Below is a small trained network, with its code and all its weights. Each question gives an input and a class and asks what happens when units are switched off, that is, made to give their printed mean instead of their output.

import numpy as np


def w(rows, s, z=0):
    codes = np.array(rows[::2]) - 128.0
    scale = np.full(codes.shape[1], s)
    scale[-1] = z or s
    return codes * scale


def f(y):
    return y / 2 * (1 + np.tanh(0.7978845608 * (y + 0.044715 * y**3)))


def log_softmax(a):
    a = a - a.max(-1, keepdims=True)
    return a - np.log(np.exp(a).sum(-1, keepdims=True))


def net(x, mask):
    res = np.array(x, float).reshape(1, 3) / 4 @ E
    y = f(res @ A[0][:, :-1].T + A[0][:, -1])
    res = res + np.where(mask, y, B[0][:, -1]) @ B[0][:, :-1]
    return log_softmax(res[-1] @ U[:, :-1].T + U[:, -1])


A, B = {}, {}
E = w([
[81,195,40,83,98],'x0',
[255,155,63,150,172],'x1',
[126,245,181,184,189],'x2',
],0.0072)
A[0] = w([
[111,169,93,96,107,31],'n1',
[187,143,84,142,116,24],'n2',
[136,41,67,132,92,28],'n3',
[130,62,83,96,105,145],'n4',
[61,113,154,118,130,74],'n5',
[128,59,88,87,134,63],'n6',
[179,66,219,126,146,39],'n7',
[167,131,106,126,145,35],'n8',
[127,249,183,125,156,80],'n9',
[78,155,43,111,133,72],'n10',
[165,93,183,151,113,47],'n11',
[167,71,192,140,136,127],'n12',
[233,137,74,139,142,91],'n13',
[88,115,173,119,109,71],'n14',
[96,163,61,102,117,52],'n15',
[84,172,49,113,98,128],'n16',
[176,136,117,108,148,23],'n17',
[156,125,133,134,134,9],'n18',
[129,86,97,119,115,9],'n19',
[50,125,167,116,109,81],'n20',
[131,201,168,159,147,2],'n21',
[66,123,146,141,109,43],'n22',
],0.014,0.0053)
B[0] = w([
[90,155,69,140,144,149],'n1',
[46,119,78,57,125,167],'n2',
[40,138,178,163,110,205],'n3',
[116,132,206,160,107,226],'n4',
[119,98,118,68,131,169],'n5',
[65,124,167,160,123,187],'n6',
[116,186,27,156,146,199],'n7',
[69,123,99,86,135,140],'n8',
[74,119,197,187,103,240],'n9',
[135,154,61,159,144,192],'n10',
[102,162,61,142,134,158],'n11',
[156,173,85,162,148,205],'n12',
[156,70,135,39,125,254],'n13',
[116,108,106,81,133,157],'n14',
[110,172,75,143,159,177],'n15',
[179,168,81,156,145,222],'n16',
[53,110,90,91,150,139],'n17',
[27,165,67,76,122,117],'n18',
[27,133,114,136,124,138],'n19',
[138,83,131,55,131,194],'n20',
[2,146,125,141,107,175],'n21',
[95,93,98,84,133,154],'n22',
],0.037,0.0074)
U = w([
[66,129,187,146,98,72],'0',
[141,176,57,129,165,118],'1',
[115,68,116,9,135,61],'2',
[253,108,211,150,118,252],'3',
],0.011,0.0038)

Each question gives the input, the list of numbers given to net, and the class t.
The units are the neurons (one row each of A and B). Each row of codes is followed by its name. A weight is (code - 128) times the scale printed after its matrix; where a second scale follows, it is the last column's (A, B and U).
mask holds one flag per neuron, in row order. A switched-off neuron (its flag False) gives its mean, the last column of its row in B, instead of its output. The means were averaged over made-up inputs and are rounded, as every weight is.
A unit's drop is (log p(t) with every unit on - log p(t) with that unit switched off) / (log p(t) with every unit on - log p(t) with every unit switched off).
The circuit of an input: a set's keep is (log p(t) with only the set's units on - log p(t) with every unit switched off) / (log p(t) with every unit on - log p(t) with every unit switched off). Starting from the 12 units with the biggest drops (on a tie, the unit counted first), units are removed one at a time, each time the one whose removal leaves the highest keep (on an exact tie, the one counted first), for as long as the keep stays at least 0.8.
units of the circuit, in order: the units of the circuit, biggest drop first
k most important neurons: the k neurons with the biggest drops, biggest first
drop of u: that unit's drop, to one decimal
input [5,-7,-3], class 2: units of the circuit, in order -> (n20)
input [-7,6,-2], class 1: 2 most important neurons -> (n7; n12)
input [-1,-7,-6], class 2: 4 most important neurons -> (n20; n5; n9; n14)
input [2,6,-6], class 0: 2 most important neurons -> (n3; n4)
input [1,5,-5], class 0: 2 most important neurons -> (n3; n4)
input [-5,-6,-2], class 2: 3 most important neurons -> (n20; n16; n5)
input [-7,8,3], class 2: 3 most important neurons -> (n13; n16; n2)
input [6,-5,-2], class 1: 2 most important neurons -> (n16; n13)
input [8,2,8], class 0: 2 most important neurons -> (n9; n21)
input [4,-7,-6], class 2: 2 most important neurons -> (n20; n5)
input [-8,3,6], class 1: 2 most important neurons -> (n7; n12)
input [7,2,8], class 0: 2 most important neurons -> (n9; n21)
input [6,-5,1], class 1: 2 most important neurons -> (n16; n13)
input [6,8,4], class 2: units of the circuit, in order -> (n13)
input [5,-4,2], class 1: drop of n13 -> 0.2
input [-1,7,-5], class 2: drop of n13 -> 2.7
input [2,5,8], class 0: drop of n9 -> 0.4
